Each noisy cloud is followed by the number of dimensions of the flat space through zero that it lies close to
In the rows, 128 means zero.

bava (10 x 9)
[[139 101 110 149  98 146 144 207 139]
 [138 124 145 107 153 133 129 132 138]
 [108 159 148 114 155  98 112  34 110]
 [134 115 122 133 119 142 140 163 133]
 [116 134 122 135 133 117 111  96 121]
 [116 110  90 185  64 137 128 176 118]
 [110 134 114 148  98 120 125 116 113]
 [135 144 148  89 181 124 121  99 131]
 [109 123 103 168  82 130 124 131 117]
 [104 134 101 173  77 111 116  95 106]]
 | 2

ruf (10 x 9)
[[127 117 119 152 145 130 122 140 157]
 [129 118 127 126 109 144 125 116 127]
 [120  75  81 102  87 204  77 107 168]
 [140 144 156 164 122 107 149 135 135]
 [143 151 168 119  98 103 157 112  93]
 [113  89  89 155 158 160  87 145 187]
 [148 134 157 148  86 127 146 114 129]
 [115 108  95 158 159 146 101 149 175]
 [136 157 156 126 123 100 158 124  99]
 [128 128 130 165 156 118 134 148 149]]
 | 3

Favi (10 x 9)
[[197 114  66  85  91 195 172 153 105]
 [136 101 114  98 139 140 122 125 131]
 [101 128 148 139 146 106 108 118 139]
 [162 101  94  90 124 152 146 133 117]
 [180 118  92 111 105 164 172 139 108]
 [108 120 156 145 157  84 137 100 139]
 [162 141 108 135  99 150 164 142 115]
 [ 96 145 151 145 130 123  88 131 139]
 [164 111 107 115 124 137 179 123 114]
 [104 124 133 113 135 130  86 132 138]]
 | 3

motis (10 x 9)
[[ 92 135 125  90 192 131  65 123 135]
 [133 130 107 147 139 117 115 123 127]
 [120 112 104 131 180 163 147 127 110]
 [120 146 120 126 137  81  56 123 147]
 [148 129 112 152 126 127 121 127 119]
 [124 119 155  83 141 204 160 134 111]
 [114 128 129 115 147 126 115 126 132]
 [119 130 104 136 165 107  91 120 131]
 [134 129  58 183 190  93  71 115 120]
 [114 117 119 124 159 141 143 126 121]]
 | 4

pifo (10 x 9)
[[128 147 127 127 143 125 125 137 124]
 [125 115 129 129 115 129 129 126 132]
 [134 168 120 125 164 122 119 142 118]
 [126 117 128 131 118 127 128 125 133]
 [145 216 119 117 217 119 110 152 106]
 [116  76 133 134  77 132 141 113 144]
 [135 169 125 123 169 129 123 138 116]
 [147 213 123 121 215 124 109 150 108]
 [124 109 129 133 107 130 135 123 131]
 [144 200 123 121 197 122 114 144 109]]
 | 1

fel (10 x 9)
[[128  71 111 125 125 105 121 114 150]
 [130  87 126 132 124 111 126 120 151]
 [151  88  98  76 113 102 119  87 117]
 [124  77 110 125 126 109 127 120 157]
 [145 250 167 121 152 195 147 124 107]
 [124 116 166 151 117 108 131 164 129]
 [129 175 136 130 131 149 131 133 108]
 [148 134 130 107 115 118 125 126 110]
 [150 119 188 123 110 109 135 159 145]
 [129 112 163 140 128 121 136 142 162]]
 | 4

Zarez (5 x 9)
[[134 123 133 128 129 135 126 129 125]
 [199  85 195 114 138 195 109 134 106]
 [165 106 163 120 132 163 117 132 117]
 [156 110 155 123 131 155 120 130 119]
 [169 101 166 118 134 166 116 130 115]]
 | 1

[[157 148 112 158 173 170 108 124 205]
 [115 133 136 127 128 128 126 120 127]
 [127 144 132 150 154 151 111 115 171]
 [130 137 110 165 131 124 155 135 101]
 [178 116  96 136 127 121 152 158 125]
 [100 114 158  71 112 124  93 108 148]
 [115 127 144 106 127 131 105 117 147]
 [132 105 153  47 121 133  81 120 186]]
 | 3

[[135 107 136 156 120 133 161 128 144]
 [110 152 138 113 117 124 112 153 131]
 [119 132 157 156 121 134 175 159 133]
 [163 106 104 142 167 151 148  58 109]
 [152 117 113 151 168 158 174  74 109]
 [149 130  92 101 162 137  89  66 104]
 [ 97 140 142 100  93  97  89 184 138]
 [138 136 112 133 174 161 150  84 101]
 [129 147 136 136 154 158 150 118 108]
 [108 149 135 113 111 120 110 156 125]]
 | 3

Guku (10 x 9)
[[157  53 162 132 147 111 155 174 131]
 [146  80 150 131 138 116 142 157 130]
 [131 116 132 127 129 127 133 135 129]
 [108 181 104 124 114 140 111  97 125]
 [152  71 153 130 142 117 148 163 131]
 [137 106 138 129 134 124 133 141 127]
 [170  19 176 133 155 103 164 198 135]
 [127 132 127 129 126 129 126 125 127]
 [132 119 134 130 131 124 130 132 129]
 [152  64 159 131 144 115 149 169 133]]
 | 1

[[105 154 119 156 166  76  92 125  87]
 [125 136 126 133 138 115 119 126 119]
 [115  93  81 115 119 154 106 118 118]
 [129 124 125 123 124 135 129 127 131]
 [163 137 181 117 105 150 182 141 178]
 [144 125 147 118 111 146 152 134 152]
 [140 123 141 118 112 145 149 132 150]
 [134 106 119 110 108 160 141 130 150]
 [ 77 106  42 141 161 105  45 108  55]
 [126 151 142 144 146  97 124 129 116]]
 | 2

[[136 135 116 157 134 104 136 151 126]
 [130 155 138 104 158 133 118 120  98]
 [119 100 138 108  77 151 115  95 181]
 [145 157 114 154 154  89 129 154 115]
 [142 160 121 119 162  96 112 138 106]
 [130 135 131 146 143 130 144 138 111]
 [123 136 137 111 156 145 133 120  89]
 [137 145 121 139 157 111 134 147 100]
 [153 206 126 178 198  85 146 160  71]
 [129 177 148  95 175 134 115 108  79]]
 | 4

goni (10 x 9)
[[ 96 136 131 134 122 132 119 122 109]
 [124 127 125 131 130 131 129 129 124]
 [  0 153 140 144 117 159  95  99  59]
 [103 134 136 138 121 138 118 121 111]
 [181 118 122 121 134 114 146 145 158]
 [243 107 116 116 143  97 161 152 188]
 [143 124 124 122 130 123 133 134 137]
 [153 122 121 124 133 120 136 134 140]
 [170 124 119 128 135 116 137 140 149]
 [ 85 138 133 138 118 137 114 122 106]]
 | 1

[[105 103 114 110 144  97  84 132 115]
 [ 90 111 126 104 118 119 105 114 104]
 [124 111 104 130  74 117 141  74 112]
 [ 77 123 126 133 121 147 127 139 114]
 [121 166 180 130 169 184 149 184 148]
 [105 115 101 171 123 131 131 142 123]
 [109  90  82 142 133  88  91 125 112]
 [140 127 119 137 133 120 127 132 134]
 [ 92 150 149 151 164 173 135 195 137]
 [147 161 165 127 134 169 161 145 144]]
 | 4

[[ 97  75  88 108 141 155  90 130  99]
 [144 146 136 135 126 122 132 130 142]
 [101 117 133 123 127 119 153 119 108]
 [112  78  84 108 143 165  70 137 110]
 [141 187 185 151 107  82 208 113 145]
 [ 94 107 126 118 129 124 150 119 101]
 [113 132 139 129 125 114 162 120 118]
 [150 133 120 131 131 141  98 137 146]
 [162 188 170 153 114  98 171 124 160]
 [157 161 146 142 122 118 133 131 153]]
 | 2

zarug (10 x 9)
[[182 101  97 120 139 202 116 183 155]
 [106 147 120 139 114 109 142 125 118]
 [ 89 162  99 152 102  94 155 126 105]
 [ 95 146 146 135 124  85 135  94 113]
 [119 112 187 110 147 105 112  82 129]
 [115 139 127 132 120 113 137 120 116]
 [143 114 148 116 141 137 118 123 137]
 [ 83 150 148 135 118  71 142  88 104]
 [117 138 120 134 122 113 136 125 120]
 [ 71 172 103 153  97  71 162 107  98]]
 | 2

[[151 121  98 129 122 135 134 145 158]
 [116 105 131 131 125 130 109 122 140]
 [114 105 122 123 134 132 104 132 158]
 [169 188 156 137 103 123 192 115  32]
 [142 165 135 130 131 126 157 131  91]
 [157 130 123 137 103 133 150 124 113]
 [169 108 101 140  84 144 143 129 140]
 [174 124 115 145  79 137 159 121 106]
 [136 150 148 132 122 123 147 115  87]
 [201 127  95 145  73 148 175 133 119]]
 | 3

[[155 122 139 123 140 135 146 142 156]
 [163 119 136 123 138 142 153 152 171]
 [ 36 147  87 149  93 102  68  70  16]
 [117 132 122 129 129 127 117 123 113]
 [177 122 147 118 149 143 158 163 184]
 [176 119 145 120 146 144 153 160 182]
 [143 121 140 124 139 136 141 142 156]
 [125 127 121 127 124 128 127 131 125]
 [147 121 138 122 134 136 139 139 156]
 [118 125 127 131 122 126 118 125 114]]
 | 1

[[117 122 131 129 125 128 147 131 135]
 [105 136 103 149 146  98 150 119 172]
 [124 126 132 127 123 132 134 133 133]
 [116  93 186 108  84 181 185 164  93]
 [131 107 152 116 108 159 141 145 105]
 [105 146  97 149 154  90 133 112 168]
 [147 126 137 118 121 142 102 130 102]
 [166 119 158  96 100 170  97 141  66]
 [162 130 140 116 119 150  90 131  94]
 [103 154  83 154 159  78 133 103 184]]
 | 2

[[121 127 166  83 105 123  98 103 123]
 [104 141 125 133 136 111 150 137 115]
 [ 71 182 143 112 127  50 183 110 101]
 [ 94 141 134 126 127 109 139 123 114]
 [174 126 134 115 127 113 131 100 150]
 [115 142 143 112 124 104 137 108 124]
 [123 132 117 137 135 120 141 130 126]
 [ 59 153 102 161 139 104 171 153  97]
 [121 163 175  70 107  73 145  84 124]
 [127 148 115 139 139  97 173 132 132]]
 | 3

[[120 130 121 139 129 129 126 139 126]
 [103 186 132 117 118 158 115  94 130]
 [127 151 134 124 113 158 121 102 135]
 [145 150 143 140 102 193 122  85 146]
 [128 153 136 147 107 179 118 103 142]
 [ 90 172 124 141 111 164 109 116 134]
 [124 143 130 123 128 131 126 118 127]
 [114 198 144  97 110 168 124  72 138]
 [125  70 108 160 146  80 128 197 115]
 [132  78 113 146 147  84 134 179 117]]
 | 3

tikur (8 x 9)
[[120 113 115 126 136 125 134 135 143]
 [142 170 166 129 110 132 112 106  92]
 [100  71  79 123 157 126 158 158 178]
 [144 163 154 126 112 135 109 112  98]
 [137 145 141 129 115 129 119 115 114]
 [133 146 141 130 121 127 120 121 111]
 [151 191 180 127  95 129  98  94  77]
 [102  69  78 126 156 126 155 159 175]]
 | 1

[[126 130 129 130 130 130 130 125 131]
 [127 109 123 115 125 127 128 161 106]
 [133  70  99  86 117 128 132 233  67]
 [129 127 125 125 126 125 133 131 126]
 [126 130 132 129 127 133 129 122 131]
 [123 122 126 122 131 129 126 138 114]
 [132 143 134 137 127 129 127  99 141]
 [127 132 127 132 131 130 128 120 130]
 [130  99 116 110 120 128 133 176 102]
 [136  52  95  80 117 135 131 255  53]]
 | 1

[[149  78 144 126 156 137 116 145 139]
 [136 102 137 131 142 134 121 135 139]
 [100 171 143 121 105 115 146 103 102]
 [142  94 156 149 149 109 156 114  99]
 [ 98 120 157 140 139 155  76  94 198]
 [109 160 135 106 108 120 143 129  99]
 [104  92 177 148 156 156  76  96 202]
 [149 115 102 181 138 111 140  99 148]
 [119 136 132  80 119 149 111 165 125]
 [147 143  81 129 117 124 135 147 126]]
 | 4

ked (10 x 9)
[[129 132 125 129 124 128 122 130 132]
 [137 159  86 186  55 122  43 132 156]
 [128 126 129 122 133 132 135 129 125]
 [128 126 126 129 128 127 129 128 128]
 [124 109 154  92 169 130 176 126 113]
 [132 143 109 157  91 127  88 131 142]
 [137 161  85 190  54 122  42 135 154]
 [124 120 141 111 150 131 156 127 120]
 [124 117 141 108 153 130 157 126 116]
 [131 143 104 156  90 125  86 130 143]]
 | 1

tokuf (10 x 9)
[[127 137 187 115 104 122 168 110 103]
 [135 146 113 158 140 139 120 136 128]
 [143 152 115 168 134 141 125 137 126]
 [132 138 177 124 107 125 161 116 104]
 [121 120 190  92 104 111 167 109 108]
 [119 124 225  76  88 107 187  96  95]
 [115  98 103  95 140 116 109 132 149]
 [141 149 103 172 140 147 116 140 128]
 [149 166 128 188 126 151 134 136 114]
 [126 123 100 129 141 127 106 139 140]]
 | 2

[[112 190 121 146 167 131 103 149 162]
 [130 130 129 125 126 128 134 128 133]
 [109 227 111 159 176 129  88 167 175]
 [146  42 146 106  83 127 167  99  79]
 [135  79 135 110 107 130 148 109 102]
 [128 151 122 134 142 128 123 137 139]
 [120 175 120 142 155 130 105 147 153]
 [128 129 132 130 132 127 126 129 129]
 [115 182 118 143 161 135 102 150 160]
 [130 113 133 122 117 126 138 120 116]]
 | 1

Tepe (10 x 9)
[[ 64 176 126  69 107 158  87 144 134]
 [105 112 142 109  84 163 127 147 142]
 [107 169 109 124 122 152 125  98 123]
 [118 111 144 108 112 135 118 156 138]
 [ 93 175  93 115 104 184 141  47 116]
 [120 141 144  95 154  95  98 163 126]
 [109 160 127 105 146 113 105 140 126]
 [144 123 137 105 178  79 114 134 112]
 [104 145 125 115 110 149 119 135 133]
 [104 140 135 116 100 152 112 160 141]]
 | 4

[[127 128 120 136 129 148 140 125 139]
 [112 141 165 143 154 117 112 149 136]
 [132 134 165 106 132  57  80 138  94]
 [117 141 186 126 154  73  82 158 111]
 [119 136 163 137 147 113 110 149 128]
 [119 124  86 153 122 207 181 116 169]
 [147 118 110 103 104  98 120 112 100]
 [152 110  81 102  87 116 138  92 107]
 [126 126 111 130 123 153 147 120 138]
 [121 142 174 133 152  93  93 151 119]]
 | 2

[[115 133 123 119  71 117  74 124 158]
 [103  87  94 127 158  84 153 136 156]
 [140 125 121 124 140 120 141 137 118]
 [186 173 111 104 116 116  86 119 114]
 [136 159 164 133  82 167  96 124 120]
 [176 169 109 119 119  96  97 167 117]
 [143 128 132 134 162 125 161 142 108]
 [112 126 148 125 121 168 126  74 118]
 [124 129 142 143 134 123 138 182 130]
 [115 103 115 113 148 137 152  47 128]]
 | 4

pumi (10 x 9)
[[166 156 113 116 126 158 155  95  88]
 [190 173 107 115 120 181 172  81  64]
 [171 156 113 117 120 157 157  97  89]
 [158 152 115 125 120 155 148 104  99]
 [101 106 138 134 132 111 106 147 159]
 [168 152 115 123 125 154 154  98  90]
 [106 112 140 132 132 110 109 145 155]
 [160 146 118 126 129 149 150 105 104]
 [163 150 121 126 126 154 147 104  97]
 [164 145 114 123 123 150 152 101  94]]
 | 1

[[139 142 206 130 146 120 126 111 151]
 [175 128 123 146 112  88 135 157 118]
 [119 136 135  79 145 140 135  77 129]
 [117 131 165  91 132 118 135 106 137]
 [139 141 198 129 144 119 127 113 148]
 [122 121 131  83 110  96 142 126 122]
 [ 73 125 106  81 141 169 126  86 130]
 [110 113  82  97 104 113 138 140 114]
 [182 134 151 195 124 102 124 171 131]
 [122 130 133 174 139 156 112 143 138]]
 | 4

zokef (9 x 9)
[[129 161 134 127  77 116 129 132 133]
 [151 134 112 137 122 152 129 124 144]
 [ 85  99 160 168 133 156 115 107 117]
 [111  73 130 149 189 166 117 116 120]
 [108  89 145 149 157 161  92 113 112]
 [116 110 145 171 114 177  98 107 123]
 [130 125 143 105 128 104  91 137 101]
 [ 52  96 164 149 168 111 163 113 113]
 [158 113  97 120 165 149 129 127 138]]
 | 4

buza (8 x 9)
[[131 110 145 115 118 115 145 154 137]
 [131 108 144 129 146 129 138 147 126]
 [137 113 129  80  40  86 153 162 164]
 [118 160 102 144 139 144 102  85 115]
 [132 112 141 125 137 125 141 147 130]
 [141  97 149 104 101 104 155 169 144]
 [130 116 140 133 147 130 136 141 122]
 [143  93 146  80  56  89 164 183 166]]
 | 2

[[113 144 116 177 161 172 120 168 124]
 [137 111 139 105 120 110 126 107 118]
 [121 143 177 117 134 136 145 150  95]
 [133 121 132 127 134 133 124 126 123]
 [108 122 134 139 121 113 113 135 117]
 [151 132 144  79 100  93 160 100 139]
 [158 155 160  93 133 141 175 124 117]
 [ 98 174 167 102  95  74 168 152 125]
 [121 138 118 153 142 151 123 147 132]
 [174 152 117  64  87  83 185  88 176]]
 | 4
